The symbols move the units like this.
at | ρ α
w702 | w831 w207
w780 | w809 w811
w984 | w7 w757
w470 | w130 w259
w130 | w913 w319
w807 | w254 w287
w166 | w451 w7
w579 | w207 w210
w757 | w738 w684
w992 | w238 w649
w86 | w600 w871
w551 | w451 w987
w287 | w527 w470
w600 | w53 w655
w7 | w987 w738
w642 | w757 w96
w113 | w82 w809
w96 | w238 w238
w478 | w406 w544
w229 | w166 w238
w738 | w514 w281
w655 | w443 w807
w871 | w579 w259
w259 | w807 w406
w288 | w780 w915
w331 | w780 w288
w333 | w830 w600
w281 | w794 w60
w657 | w771 w579
w915 | w811 w894
w913 | w657 w645
w794 | w374 w757
w406 | w579 w91
w755 | w794 w91
w443 | w86 w254
w987 | w755 w554
w831 | w319 w794
w73 | w657 w406
w830 | w992 w113
w411 | w331 w566
w809 | w625 w86
w254 | w871 w527
w134 | w554 w152
w451 | w794 w755
w60 | w96 w992
w50 | w992 w811
w527 | w333 w130
w894 | w167 w830
w566 | w288 w915
w645 | w656 w625
w389 | w649 w780
w795 | w625 w73
w210 | w478 w557
w82 | w894 w333
w557 | w514 w7
w319 | w645 w795
w139 | w210 w831
w53 | w809 w443
w684 | w281 w642
w167 | w871 w113
w446 | w73 w478
w554 | w91 w229
w91 | w207 w166
w771 | w795 w446
w388 | w50 w331
w544 | w139 w718
w811 | w566 w254
w374 | w718 w551
w649 | w388 w411
w718 | w139 w451
w656 | w319 w771
w514 | w984 w642
w207 | w987 w134
w238 | w26 w388
w26 | w60 w50
w625 | w446 w657
w152 | w229 w757
w558 | w915 w82

The rows follow the links: the fewer symbols apart two units are, the more alike their rows tend to be.

Rows of some units; one shown again gets a slightly different row:
w757: [-12, -31, 21, -6, 17, -6, -44, -20, -29, -12, -10, 24, 85, 27, 27, 0, 13, 49, -13, 39, -40, 30, 40, -48, 89, 7, 19, -42, -26, -60, 15, 4, -53, 3, 55, 82, 50, -11, -50, -4, 30, 21, 20, 31, 0, -26, -26, 35, 17, -12, -79, -32]
w831: [-95, 5, 1, -33, 57, 90, -35, 43, 0, -10, 44, 42, 30, 26, -34, -27, -4, -47, 6, 31, 0, -40, -12, -35, -41, -7, 36, 66, 5, 40, -35, -12, -44, 13, 64, 10, 16, 3, 60, 3, 9, -13, -32, 72, -49, -51, 10, 5, -6, 47, 36, -41]
w281: [-12, -29, 3, -30, 11, -28, -46, -35, 15, -37, -19, 25, 60, -19, -7, 43, 1, -21, -16, 15, -21, 29, 39, -38, 82, -4, 33, -65, -13, -75, 28, 30, -40, -15, 64, 65, 2, -7, -83, -25, 26, 40, 32, 12, 12, -26, -24, 42, -1, -16, -58, -27]
w96: [3, -25, -82, -12, -8, -31, 36, -26, 5, -10, -18, 18, 36, 6, -22, 33, 65, -97, -17, -16, 16, -19, 17, 5, 69, 20, 83, -64, 8, -92, -7, 13, 32, -45, 31, -18, 20, 27, -60, -46, 8, -15, 3, -18, 30, 9, -23, 31, -49, -37, -8, -13]
w514: [-5, -20, 50, 27, 3, -9, -51, -19, -58, 23, -5, -14, 68, 25, 36, -21, 19, 49, -32, 71, -49, 49, 9, -46, 53, 8, 18, -25, -44, -61, 50, 7, -22, -1, 18, 88, 56, -8, -57, -27, 18, 6, 5, 38, -15, -22, -25, 33, 26, 0, -66, 4]
w915: [73, 38, 33, -7, -56, -56, 15, 27, 6, 8, 25, -21, -18, 12, -26, -5, 4, 77, -51, -30, -5, 9, -2, 31, -36, 47, 12, 30, -61, 18, 65, -21, -26, 35, 1, 7, 15, -104, -23, 47, 4, 40, 4, 27, 33, -52, -57, -40, -39, -11, 29, 49]
w166: [-38, -27, 29, -11, -1, 39, 37, -19, 30, -61, -23, 73, -8, -15, 64, 41, 1, 69, 59, -29, 43, 56, 38, 27, 54, 10, -5, -68, 22, -2, -38, 39, 41, -17, 33, 24, 30, 4, 24, 46, -1, -25, 40, -4, 18, 7, -2, -13, 32, -48, -72, -37]
w558: [70, 36, 35, 5, -71, -10, -4, 8, -13, -12, 36, -8, -31, 8, -11, -17, -17, 36, -54, 3, -27, -12, 6, -4, -40, 38, 11, -7, -54, 72, 37, -37, -9, 38, 19, 15, 36, -104, -25, 36, 6, 56, 9, 0, 69, -60, -56, -15, -23, 29, 2, 37]
w657: [-5, 64, 29, -1, -29, 15, -41, -10, -21, -43, 8, -78, -35, 2, 0, 41, -14, -32, -9, 51, -25, -1, 11, 27, 2, -5, -72, 38, 9, 9, 1, -75, 69, -20, -52, 15, -65, 54, -7, -13, -59, -34, 4, 12, -13, 28, 108, -16, -3, 5, 42, 0]
w470: [66, -55, -3, -5, 42, 28, 11, -27, 13, 41, 11, 6, -11, -8, -65, 82, -56, -2, 1, -14, 6, -69, -53, -55, -60, 7, -59, 6, 16, 7, 16, 62, -2, 36, -36, 22, 45, 78, 43, 43, 14, 6, 22, -30, 6, 16, -6, 10, 28, -29, 31, 6]
w50: [19, -13, -83, -23, -15, -68, 65, -2, 32, 13, -17, -5, 4, -7, -50, 35, 74, -65, -5, -59, 49, -21, -1, 43, 17, 22, 80, -20, 9, -78, 21, 19, 32, -30, 6, -48, -11, -1, -45, -26, 2, -15, -6, -10, 10, 3, -21, -3, -57, -60, 40, 9]
w167: [57, 29, 32, 39, -70, 6, 7, -6, -24, -8, 20, -15, -53, 3, 26, -48, -30, 0, -47, 23, -33, -16, -12, -16, -29, 16, 0, -38, -43, 97, 3, -32, 28, 25, 1, -10, 29, -74, -23, -4, 7, 43, 4, -59, 88, -19, -55, 7, -4, 61, -35, 43]
w655: [25, -50, -48, 47, 40, -11, 5, -9, 16, 77, -43, -1, 6, -27, 35, -69, -32, 5, 41, -22, -13, -10, -16, -31, -5, -74, -33, -17, 39, 9, -41, 33, -79, -5, -46, -57, -28, 16, 37, -31, 38, 30, -12, -76, -11, 75, 12, 16, 34, 23, -29, -2]
w86: [12, -17, -36, 57, 12, -27, -3, 7, -4, 54, -45, -12, -3, -21, 72, -112, -24, 5, 29, -13, -28, 5, -5, -16, 12, -71, -30, -12, 31, 27, -49, 0, -66, -6, -37, -68, -47, -16, 26, -42, 25, 26, -18, -63, 2, 75, 16, 12, 24, 51, -41, 11]
w7: [-19, -21, 64, 18, 6, 14, -31, -22, -34, -7, -17, 18, 51, 15, 70, -5, 8, 96, -9, 46, -19, 67, 27, -32, 66, 14, -4, -43, -30, -43, 33, 27, 4, -8, 19, 92, 62, -4, -38, 8, 3, -1, 17, 32, -8, -13, -23, 11, 48, -18, -86, -13]
w333: [69, -14, -10, 27, -30, 5, -7, -5, -17, 11, 17, 24, -23, 7, 4, -55, -59, -22, -26, 7, -47, -50, -19, -53, -34, -12, -3, -35, -17, 108, -31, -17, -43, 36, 14, -21, 32, -65, 4, 6, 32, 59, 2, -67, 80, -8, -48, 17, -5, 62, -29, 20]
w684: [-4, -29, 6, -15, 2, -25, -60, -30, -23, -9, -12, 11, 83, 5, 8, 13, 5, 13, -30, 37, -45, 27, 44, -52, 90, -2, 20, -46, -27, -76, 30, 11, -52, -10, 48, 81, 23, -15, -69, -30, 27, 35, 22, 20, 4, -33, -21, 43, 8, -10, -67, -27]

Each walk starts at a row. The symbols on each line, taken left to right, move it on to the next unit.
Answer with the unit's row; about right is enough.
start [0, -21, -80, -19, -13, -47, 33, -28, 14, -24, -20, 19, 21, -5, -45, 46, 56, -107, -13, -17, 22, -19, 20, 3, 54, 20, 80, -54, 8, -81, 1, 19, 33, -36, 28, -33, -1, 22, -64, -48, 4, 3, 11, -30, 25, 6, -26, 36, -43, -32, -4, -10]
α ρ α ρ α ρ: [53, 17, 15, -13, -32, -88, 29, 35, 27, 27, 2, -30, 0, 1, -37, 14, 27, 90, -25, -54, 29, 21, 8, 52, -28, 31, 23, 46, -24, -37, 70, 1, -36, 17, -25, -3, -13, -74, -12, 30, -11, 13, -13, 54, -10, -39, -31, -50, -35, -48, 50, 32]
α ρ ρ α ρ: [72, 4, -12, -17, -19, -96, 45, 24, 33, 52, -6, -20, -12, -8, -40, 7, 28, 64, -22, -66, 30, 4, 5, 48, -33, 26, 27, 38, -22, -51, 70, 16, -42, 17, -33, -31, -14, -60, -15, 33, 2, 12, -18, 29, -6, -21, -40, -44, -34, -53, 50, 46]
start [57, -12, -19, -45, 43, 46, -36, -9, 4, 2, 41, 6, 10, 19, -85, 82, -55, -24, -7, 15, -19, -97, -18, -59, -56, -7, -56, 43, 25, 28, -19, 9, -29, 29, -14, 35, 26, 52, 53, 43, 3, -9, 18, 2, -6, -23, 21, 5, -2, -7, 59, -21]
ρ α α ρ: [-30, 62, 45, 18, -40, 1, -31, -5, -12, -37, -2, -86, -46, -17, 16, 24, -5, -35, -16, 52, -14, 25, 5, 33, 3, -4, -59, 29, -8, -1, 23, -65, 83, -16, -43, 10, -68, 50, -28, -32, -51, -22, -12, -1, -25, 35, 88, -15, -2, 6, 32, 14]
α α α ρ ρ ρ ρ: [-18, 7, 49, 41, -16, 39, 31, -19, -19, 14, -12, -48, -62, -22, 33, 29, 10, 6, 8, 33, 22, 41, -48, 27, -36, 15, -54, 3, -1, 12, 25, 8, 135, 6, -74, 1, 2, 92, -4, -14, -38, -38, -6, -33, -17, 53, 19, -12, 43, -14, 2, 28]
start [-123, -1, 37, 1, 41, 65, -19, 41, -15, 16, 27, 12, 15, -17, -18, -61, 26, -59, -16, 37, 18, 25, -48, -30, -74, -13, 36, 59, -15, 26, 28, 19, 15, 23, 45, -6, 12, 22, 18, -43, -6, 5, -48, 56, -57, -23, -29, 11, 20, 54, 41, -6]
α α ρ α ρ ρ α ρ: [-4, -30, 46, 8, 1, -19, -58, -30, -39, 1, -18, 5, 75, 20, 40, 1, 9, 46, -27, 55, -48, 55, 31, -53, 71, 3, 16, -36, -28, -63, 41, 6, -35, 2, 34, 89, 37, -15, -71, -12, 22, 25, 14, 30, -12, -25, -25, 37, 23, 0, -69, -13]
ρ α α α: [3, -14, -98, -12, -6, -34, 64, -15, 20, -3, -16, 25, 18, 17, -34, 36, 74, -84, -6, -32, 43, -21, 6, 35, 45, 27, 87, -49, 13, -68, -10, 12, 42, -37, 23, -44, 7, 32, -41, -25, 0, -34, 5, -20, 22, 12, -18, 17, -49, -45, 4, -11]
start [-125, 4, 54, 12, 27, 56, -13, 32, -1, 21, 16, -2, -16, -37, -16, -48, 24, -63, -5, 38, 23, 37, -43, -15, -67, -9, 37, 44, -29, 21, 38, 25, 50, 20, 30, -7, -5, 32, -4, -51, -13, 11, -45, 41, -58, -13, -28, 14, 22, 50, 29, 18]
ρ ρ α α α α ρ: [-67, -14, 43, -53, 22, 16, -43, -3, 53, -71, -14, 71, 23, -56, -7, 37, -50, -6, 32, -20, 16, 27, 57, -34, 31, -21, 3, -37, 6, 7, -11, 48, -51, 4, 85, 44, -40, -11, -15, 19, 14, 64, 44, 37, -5, -50, -9, 27, 18, 3, -28, -44]
ρ α ρ ρ ρ ρ: [-129, -6, 57, -28, 31, 48, -22, 21, 50, -28, 5, 41, -13, -74, -20, -17, -10, -50, 26, -2, 42, 42, -4, -27, -56, -20, 22, 11, -19, 33, 24, 59, 10, 17, 62, -3, -35, 16, -4, -29, -6, 53, -9, 44, -42, -32, -22, 13, 23, 47, 16, -15]
start [48, -28, 16, 73, -8, 6, 30, -24, -22, 70, -29, -29, -53, -20, 44, -48, -32, 7, 7, 2, -10, 1, -64, -16, -47, -20, -56, -23, 8, 39, 3, 25, 39, 33, -63, -38, 20, 40, 17, -13, 15, 17, -3, -98, 21, 74, -14, 10, 44, 24, -25, 41]
α ρ ρ α α ρ: [28, 45, -5, -38, 18, 29, -63, 5, -9, -40, 40, -34, 1, 28, -67, 69, -51, -41, -14, 33, -34, -77, 1, -23, -15, -10, -63, 56, 21, 22, -35, -63, -14, 3, -19, 34, -28, 40, 47, 23, -27, -33, 10, 26, -17, -19, 80, -9, -20, 10, 72, -24]
ρ ρ α α α α α: [-66, -17, 50, -50, 4, 23, -11, -18, 72, -78, -11, 73, -13, -80, 3, 34, -44, 13, 54, -47, 40, 48, 45, -8, 13, -10, -18, -42, 9, 30, -5, 58, -3, -3, 57, 14, -47, -3, -13, 31, -5, 50, 35, 10, 6, -24, 2, 7, 22, -4, -28, -38]
start [-47, -15, 67, 42, 5, 20, -36, -1, -65, 46, -2, -25, 44, 23, 45, -46, 39, 44, -33, 74, -33, 74, -15, -35, 7, 13, 15, 1, -46, -42, 56, -2, 34, 16, -3, 68, 66, 14, -38, -36, 3, -12, -21, 45, -39, -10, -31, 20, 49, 11, -49, 20]
ρ α α α α α ρ: [37, 25, -24, -9, -16, -97, 25, 44, 35, 48, -15, -39, 7, -1, -18, -18, 41, 78, 0, -64, 26, 25, 10, 66, -9, 2, 29, 50, -12, -51, 45, -14, -65, -4, -30, -31, -45, -66, -4, 13, -8, -2, -23, 44, -31, -10, -3, -48, -31, -43, 45, 29]
α α α α ρ α ρ: [1, 59, -8, -39, 8, 27, -67, 11, -14, -62, 34, -37, 9, 27, -42, 38, -31, -41, -11, 40, -37, -57, 23, 6, 3, -11, -38, 61, 25, 18, -37, -87, -33, -15, -8, 23, -52, 11, 30, 7, -29, -33, 6, 45, -36, -25, 92, -10, -30, 18, 64, -33]
start [14, 33, -28, 39, -17, -46, -22, 17, -9, 10, -27, -40, -9, -15, 67, -104, -23, 7, 6, 1, -31, 16, 20, 20, 23, -58, -22, 4, 9, 28, -44, -49, -74, -20, -31, -68, -77, -65, 0, -46, 8, 17, -21, -38, 12, 37, 42, -10, -5, 46, -15, 16]
ρ ρ α α α α α: [-44, -6, 42, -36, 1, 25, 7, -17, 58, -77, -27, 82, -28, -46, 28, 59, -35, 53, 63, -49, 48, 37, 49, 16, 31, -5, -26, -53, 24, 23, -34, 55, 9, -8, 43, 17, -28, -1, 14, 49, -7, 21, 48, -1, 14, -9, 1, -7, 22, -20, -54, -37]
α ρ ρ ρ α ρ ρ: [-40, -25, 32, -12, 11, 43, 33, -7, 30, -60, -15, 87, -9, -8, 62, 23, -19, 80, 63, -38, 46, 50, 35, 24, 42, 10, -15, -58, 31, 25, -51, 39, 26, -12, 34, 19, 18, 5, 35, 77, -9, -15, 41, 0, 18, -6, 6, -15, 33, -30, -60, -44]
start [-35, -18, 18, 13, 8, 61, 61, -13, 5, -42, -18, 65, -29, 13, 64, 21, 5, 69, 58, -24, 58, 31, 7, 48, 19, 20, -19, -44, 34, 21, -58, 13, 86, -13, -4, -4, 42, 41, 55, 56, -17, -60, 22, -8, 12, 21, 10, -17, 33, -40, -47, -26]
ρ ρ ρ ρ ρ: [-76, -8, 53, -55, 7, 24, -35, -7, 73, -62, -6, 69, -12, -86, -10, 39, -53, -18, 43, -35, 42, 38, 38, -19, -4, -21, -8, -22, -7, 31, 5, 65, -25, 8, 64, 13, -62, -1, -12, 0, 5, 73, 29, 28, -4, -31, -11, 9, 18, 12, -22, -30]
ρ α α ρ ρ α: [-56, -13, 49, -46, 5, 12, -4, -9, 79, -74, -20, 70, -16, -74, 12, 48, -50, 15, 60, -49, 47, 38, 51, 9, 18, -9, -25, -40, 10, 30, -7, 58, -12, 3, 54, 13, -53, -2, -12, 31, -6, 52, 41, 10, 7, -21, -3, 1, 22, -7, -29, -31]
start [49, 27, 0, -19, -25, -79, 29, 32, 28, 35, 7, -27, -2, 6, -29, 4, 28, 85, -21, -53, 34, 22, 13, 59, -21, 28, 26, 51, -28, -37, 69, 1, -44, 10, -16, -15, -19, -75, -10, 26, -3, 6, -13, 56, -23, -32, -21, -53, -32, -45, 40, 35]
ρ α α α ρ ρ α: [44, 31, 14, 32, -72, 3, -11, 5, -26, -27, 14, -9, -36, 5, 30, -63, -30, -19, -39, 19, -50, -16, 4, -7, -9, 13, 5, -33, -43, 92, -11, -50, 3, 17, 19, -9, 15, -96, -31, -3, 19, 52, -4, -51, 83, -17, -43, -1, -12, 64, -28, 30]
ρ ρ α ρ: [18, -10, -91, -16, -24, -53, 62, -11, 25, -11, -12, 10, -2, -5, -49, 27, 60, -90, -18, -37, 30, -30, 10, 36, 27, 24, 93, -41, -2, -55, 5, 3, 43, -32, 26, -50, -4, -5, -51, -37, -4, -11, -6, -20, 33, -4, -34, 11, -66, -28, 19, 7]
